Each row has a class, written after it.
[-47 -16 -30 -12   4  44  -5  56 -47  78 -29 -31  27 -13 -11  -1  11  17
   2  28 -30   6  31   3  16 -59 -25 -25 -20 -35  81 -32 -47  -1  28  25
  42] | X
[ 15 -19 -16  22   2   6   3  18 -43  30   1 -29  20  13  33  12  21  10
  14  -3  46 -18  -5  26  -4  -6  15  21   2  37  20   0  29  19  24   2
  22] | U
[ -3 -44  -4  12  10  17 -13  27 -55  12   0 -52  39  21  35  19  31  25
  19  18  20  -2  -8  18  -5 -20   9   8  -5  52  57 -17  10  18  29   3
  36] | M
[-19  17  50   6  -7  48  12 -30 -11 -18 -19 -12  -6 -12  34  -4   3   3
 -36   9  47  -9  13 -21  11 -52   3  -9 -38   0  31   8  -6  -8 -20 -20
  -2] | F
[ 49 -21   0 -35  14 -22  22 -13   5 -18  -1  -9  26 -12  12 -25  15  11
   3  -4 -43 -11   1  23   8  19  18  16  11  17  18 -22  48   6  22 -25
   3] | C
[-22  11  -6  -8 -19  30  24  10 -40  59  -6 -46  29   7  43  -9  13  -7
   3  -2 -39  10  13  40  29  13 -20 -19 -61 -25  24 -21  36 -44  -1   0
  -8] | A
[ 25   0  13  20   1  -1  10  -3 -27   6   7 -19  17   4  43   2  26  -4
   3 -10  57 -23  -8  20  -1  -4  19  15   5  38 -18  14  20  15  18 -10
  19] | U
[ 19  23  50  15 -16  -1  34 -55 -23  -4  11  -3 -11  -2  65  -6  16 -36
 -21  -8  31 -13  -1 -10   6  14  11   6 -31  19 -40  16  14 -18   2 -39
 -12] | X
[ 53 -12  -1 -27   4 -29  18 -19   2 -17  -6 -17  29   2  35 -14  16  -6
   8 -16 -61  -8   8  45  26  51  14  19  -3  30  -6 -25  65 -35  14  -8
 -25] | A
[ 36  18  41 -30  12  -3  19 -41  13 -47 -22 -20  14  -1  28 -32   1  21
 -31 -12 -10  -7  28   8  29  11  18   0 -19   7 -11 -12  36 -18  -9  -9
 -25] | F
[ 68 -29   1 -33  29 -30   8 -10  11 -35   2   4  30 -15   1 -26  12   9
  12   0 -35 -12  -4  28   6  13  15  14  42  24   2 -15  37  14  26 -15
  16] | C
[ -30   -3    6  -14  -70   -5   28   -8  -17   10    8   -2   12   16
   39  -28   12   23   -3    2  -78   -1  -15    3   21   53   -9   13
 -109    2   54  -29   40  -15    7  -25  -31] | G
[ -39    5   -5   -3   -5   57   47  -17  -60   36  -10  -63   13   50
   67   18   16   -7  -15  -24   11   20   17   37   28   13  -14   -8
 -111  -32   -3  -16   48  -54   -9    2  -40] | J
[ 66   5  33 -19  19 -32 -16 -22  33 -74  -3  22  -9 -19  -7 -33 -14 -14
 -14  -8   3  -8   3 -11  22 -40  13   1  26   4 -31   4   6  14   0   5
 -11] | G
[-10  39  56   3 -43  32  34 -52  -5  -7  -2 -26 -17   7  74 -21   7 -53
 -39  -9  27   4  -6  12  25 -36  -7  -7 -76 -12 -20  -9  42 -47 -29 -14
 -46] | A
[ 43   3  23 -22  15 -30  -3 -13   4 -59  -9 -17   8   1  12 -21   4   3
  -9 -17  -4   0   8  15  23 -15  12  11 -11   9 -24 -19  22  -3   2   9
 -23] | G
[ 44  10  25 -35  14 -21 -12 -19  33 -63 -19  19   2 -37 -16 -41 -16   0
 -21   2 -19 -10   9 -19  26 -49  12  -1  19  -4  -6 -15 -12   8   1   7
  -2] | G
[  3 -11 -15  -3  -3  13  31  13 -28  62  29  -3  36 -20  27 -23  21   3
  21   9 -34  -1  -8  19   6  50 -16 -19 -13  -7   8  -1   3  -3   9 -28
  50] | C
[  4 -20 -12 -38   8   9  17   8  12  14 -26  17  37 -57  -4 -16  15  58
   5  16 -89 -21  41 -14  23  59   9   0  11  26  73 -14 -33 -13  19 -25
  39] | F
[ 23   2   1   4  16   5  41 -48 -15  -1  11  13  27 -12  62 -11  26   2
   0 -13  -9 -19 -10   7   7  54  17  13  -1  27 -36  20   7 -22   5 -49
  19] | J
[  5  18   4   8 -10  20  30   3 -39  60  17 -31  15   8  48  -5  11  -8
   4  -8  28  -2  10  28  19  35  -4 -16 -45  -8 -25   9  31 -23   5  -5
  18] | U
[ 54 -11   7 -31  28 -24  -4  -1  44 -33 -12   1  32 -16  -4 -24  -5  -2
  -8 -12 -33 -13   9  -2   9 -14  27   5  54  23 -11  -5   5   3  18  -7
   4] | Z
[-10   2  11   1 -47  25  66 -32 -22  39  31 -14  21  -9  78 -29  31 -15
   9  -9  -5  -3 -19  18  13  64 -12   4 -68  15  -1 -12  40 -37  -8 -33
   6] | C
[-12 -26 -20  -1  -1  20  16  17  -8  42   5 -15  57   2  40  -4  21  11
  16   1 -23 -13 -13   6  -3  12   8   2   3  41  27 -18  -9  -1  19 -14
  32] | Z
[ 58  15  38 -17  34  -4   9 -45  22 -85 -30  -8 -16   0  15  -8  -4 -28
 -40 -32  41  -8  21   3  21 -41  17  14  13 -15 -53   6  34 -15  -6  -1
 -50] | J
[  7 -17   0 -47 -13  17  31  -7   0   0 -31 -40  21   2  17 -30  11  18
 -10  -1 -46   2  19  24  27 -18  -2   6 -47  -6  56 -54  53 -26  12   5
 -19] | C
[ -6 -37 -14   4  -5  22  29  11 -47  34  13 -31  42  12  51   2  42  12
  21   5  -2  -8 -20  33  -4  15  -4  13 -26  34  39 -24  26  11  20 -17
  25] | C
[ 49  12  55 -36   0   2  -7 -20  28 -63 -32 -17  -9 -29   0 -35 -14 -15
 -34   5  16  -3  26 -24  30 -61   8  -9   5  -8   4  -4  21 -19   1  12
  -8] | M
[ 60 -11  25 -41  29 -15 -18   9  33 -46 -29  18  25 -68 -27 -35  -6  16
 -11  24 -18 -21  22 -28  20 -36  14 -10  66  11  20  -4 -33  -3  25  -7
  46] | M
[-20 -12 -24  -6  -8  23  26  17 -56  78   6 -22  24   1  33   8  14   2
  13  14 -41   7  16  14  12  43 -16 -12 -50 -11  31 -13   0 -29  20 -10
  31] | X
[ 14 -16 -32   4  12  -8  19  12 -47  64  37 -23  49  11  46   2  24   8
  37   2 -61   2  -6  56  16  77  -5  -8 -11  17   4  -3  28 -13  23 -17
  28] | A
[ 14 -11 -17  -7 -16   6  24  -6  -9  45  14  12  44 -30  54 -22  23   4
  16  15 -59 -25 -13  13  16  41   4   6   3  34  27   1   4  -9  20 -33
  34] | A
[-36  19  52  17  -9  50  10 -20 -33 -18 -34 -48  -3   9  38  -2  10   9
 -39  -6  65  -1  15  -9  17 -68   2  -7 -59  -5  30 -11   5  -5 -20   3
 -19] | F
[-19 -17 -28  -3   7  16  11  36 -56  76  -3 -22  34  -5  13   6  17  19
  16  16 -40   1  20  13  12  20 -14 -15 -21 -12  42 -16 -23 -13  32  -4
  42] | X
[  7   0 -17   2 -11   4  37 -11 -60  63  37 -41  40  34  73   8  23 -16
  27 -12 -43  11  -9  65  15 104  -8  -6 -58  14 -27  -9  67 -43   1 -17
 -10] | A
[  9  10  21   8   9   4  15 -13 -61  31   9 -35   6  30  43   9  11 -25
  -2  -4  11  14   7  29  11  20  -4 -14 -43 -13 -29   6  30 -14   8  -9
  -5] | X
[  0 -35 -14   7   4  12  24  10 -45  25  18 -25  42   4  41  -5  42  13
  24   5   2 -11 -22  32  -8   2   2  14  -9  35  37 -18  14  15  22 -19
  34] | C
[ 13   9  52  13 -25  16  17 -37 -11  -9   9 -10   7  -6  55 -19  11 -27
  -9  -1  35  -6 -10 -20  14   6   7 -12 -24  26 -21  18  24 -16  -7 -23
   8] | M
[-16 -21  10  -5 -32 -19  21  -3 -31  -6   5 -11  35  21  36  -3  36  56
   1   0 -79 -15  -7  22  -2  93  18  29 -67  34  64  -7  52   3  20 -59
 -14] | F
[ 17 -27 -11 -11 -27 -39  10  11 -17   0  16  -8  43  20  38  -9  32  22
  15   3 -94 -16 -23  52   3  70   9  30 -34  31  37 -16  60  -7  35 -44
 -15] | A
[ -6   5  24  12  -8  18   0 -10 -12   7 -12   1  -6 -16  24  -9   9 -19
 -15  12  27  -9   5 -18   5 -62  -2  -2   3   3  16   7 -28   6  12  -6
  18] | X
[ 68   8  39 -28   9 -37  12 -53   9 -50 -11   7  -6   4  21 -18   0 -31
 -16 -15 -24  -6  18   8  17  24  20   9   8  16 -44  -4  48 -18  15 -10
 -32] | X
[-19 -19  -6   5 -22  13  23  -1 -40  41  -4 -17  25   7  55   3  33   8
  12   8 -18 -12  -3   9   6  22   1  15 -39  31  32 -13   3 -11  23 -17
  14] | X
[ -17    6   49  -20  -63    9   41  -18   -4  -15   -7  -12   -3    7
   42  -33   17    2  -29    2  -31   -5  -14    9   16    1   -7   11
 -106  -25   41  -13   55  -22    3  -53  -43] | C
[ 15  20  41  29 -16  -4  21 -51 -21 -28  30  -9  -6  17  63  -8  11 -35
  -8 -26  50   0 -29  -1   5  15  11   4 -45  23 -62   4  35  -5 -24 -19
 -20] | G
[ 73   0  39 -19  13 -28  -2 -26  19 -60   3  -5   0 -13  16 -19  -1 -16
 -10  -7   9  -4  11  -7  15  11  18   1  26  25 -32   9  33  -9   8  -4
  -1] | M
[ 76  -1  29 -17  22 -54   9 -50  -6 -62  10  -5 -10  21  28   5  10 -31
  -2 -24  -8  -5   7  21   4  46  27  26  12  33 -60   2  60  -4  19  -8
 -36] | X
[ 51 -13   7 -48  49 -10 -32  25  61 -43 -39  16  26 -45 -42 -29 -16  14
 -20  17 -29 -20  22 -23  11 -96  20  -6  87   2  27  -7 -51  22  26   4
  31] | Z
[ 10  -9 -24  -7  38   7 -20  51 -18  44 -10  -5  46 -37 -11 -16   8  24
  11  29 -33 -13   7  19  15 -43 -11 -25  45 -20  32  -4 -48  13  26  -3
  62] | A
[   2   15   51   -8    4   39  -12    1   14  -28  -25   -8   -6  -47
    2  -23  -12   -1  -36   27   63  -11   13  -49   16 -114   -1  -26
    9  -14   25    4  -54    1    3    0   34] | M
[ -5  -8   8   1  -5  28  29   8 -50  42  16 -43  20  19  42 -11  21 -11
   5   2   7  13  -7  38  12  -4 -17 -14 -56 -22  16  -6  42  -7   0 -12
  10] | C
[-25 -31 -35 -16 -25   8  28  22 -18  23 -12   8  39  -2  22  -2  32  44
   6   2 -87 -15   3  20   8  62  -9  23 -43   4  70 -19   8 -22  32 -34
   1] | J
[-26 -16  -7  -2 -18  38  22  14 -63  65  10 -45  44   8  38   2  16  10
  19  10 -23  12   8  13  16  51 -14 -27 -56  11  34 -23  19 -38  12   3
  33] | M
[  30   24   58  -40   -9   16   13  -32   39  -57  -39  -18  -25  -25
    0  -51  -20  -20  -49   -2   23    4   19   -6   31 -102   -1   -6
  -20  -44   18  -22   38  -14  -10    3  -36] | C
[ 17 -17 -16  18  14 -14   6   5 -67  43  27 -26  23  36  35  20  20  -7
  25  -5 -12   6  -2  34  -1  54  -3   0 -11  16 -17   8  27   6  26  -4
  18] | X
[ 34  19  29 -32  -8 -11  13 -39  17 -49 -11 -10  -6   0  24 -35 -16 -10
 -22 -15 -14   9  10   2  36  -9   7   0 -41  -5 -26 -26  33 -22 -14  12
 -38] | G
[ -6  22  30   5 -27  37  21 -11 -16  16 -20 -36 -10   3  50  -5   6 -10
 -24  -4  70 -10  10   5  18 -47   5   4 -53  -3   7  -2  27 -12  -2   1
 -10] | U
[-28   7   2   5 -14  39  24   5 -74  47  -3 -80  12  50  55  22  11 -17
  -1 -14   6  26  12  59  27  -7 -20 -13 -97 -25  16 -23  68 -48  -5  17
 -42] | A
[ 12 -15  14 -53   0  22  -7  18  12 -20 -54 -30  18 -29  -8 -25  -7  28
 -21  24 -25  -4  33 -17  31 -65   6  -4 -11  -7  79 -37   9 -14  19  18
   9] | M
[ 15 -12  -7 -58   8  10 -17  21  23 -12 -60 -12  28 -31 -16 -26  -4  26
 -14  27 -70 -11  27  20  31 -70   1   2  14 -12  83 -48   9 -15  24  14
  -4] | A
[ 22  15   6 -48 -37   0  38 -25  44   8 -20  17  12 -59  23 -46   5 -12
  -8   0 -99 -10  30   4  40  42  -6   0 -14  -1  29 -25  21 -68   0 -14
 -10] | A
[-31  -6   1 -16 -29  16  30   4   0  -8 -31  -5  17  -3  20 -22  20  31
 -28  -7 -50 -14   8   1  20  -5  -5  16 -65 -26  55 -22  12 -32  18 -32
 -23] | J
[  8 -12  37  25  -9  13  11 -23 -46 -16  14 -49  11  35  66  17  27 -20
   6 -12  58   4 -16  13  -1  11  10   4 -39  46 -14  -2  53 -11   1  -5
  -6] | M
[ 30  20  24 -54 -21   9  28 -27  28 -14 -35 -14  13 -28  28 -36  -2 -11
 -24  -1 -60  -7  30  20  42  -6  -1  -1 -31 -13  20 -34  45 -59   0  -4
 -36] | A
[ -1  -3   0  -9 -57 -15  33   1 -29  28   7 -30  19  37  49  -9  22  22
  -3 -13 -40 -14  -7  37   8  76  13  28 -90  16  31 -18  94 -15  25 -32
 -32] | U
[  8   3  19   1 -41 -20  17  13 -17   2  -4 -25   6  25  28 -16  19  15
 -20 -14   0 -19  -3  24   7  12  15  23 -62  -1  24  -9  64   5  25 -24
 -33] | U
[ 26  -7  -7 -46   1 -14   8  -3  17 -22 -17   5  30 -25   4 -33   5  20
  -3   3 -60  -9  11   2  24   7   8   5  -7  11  20 -42   4 -10   9   4
   3] | G
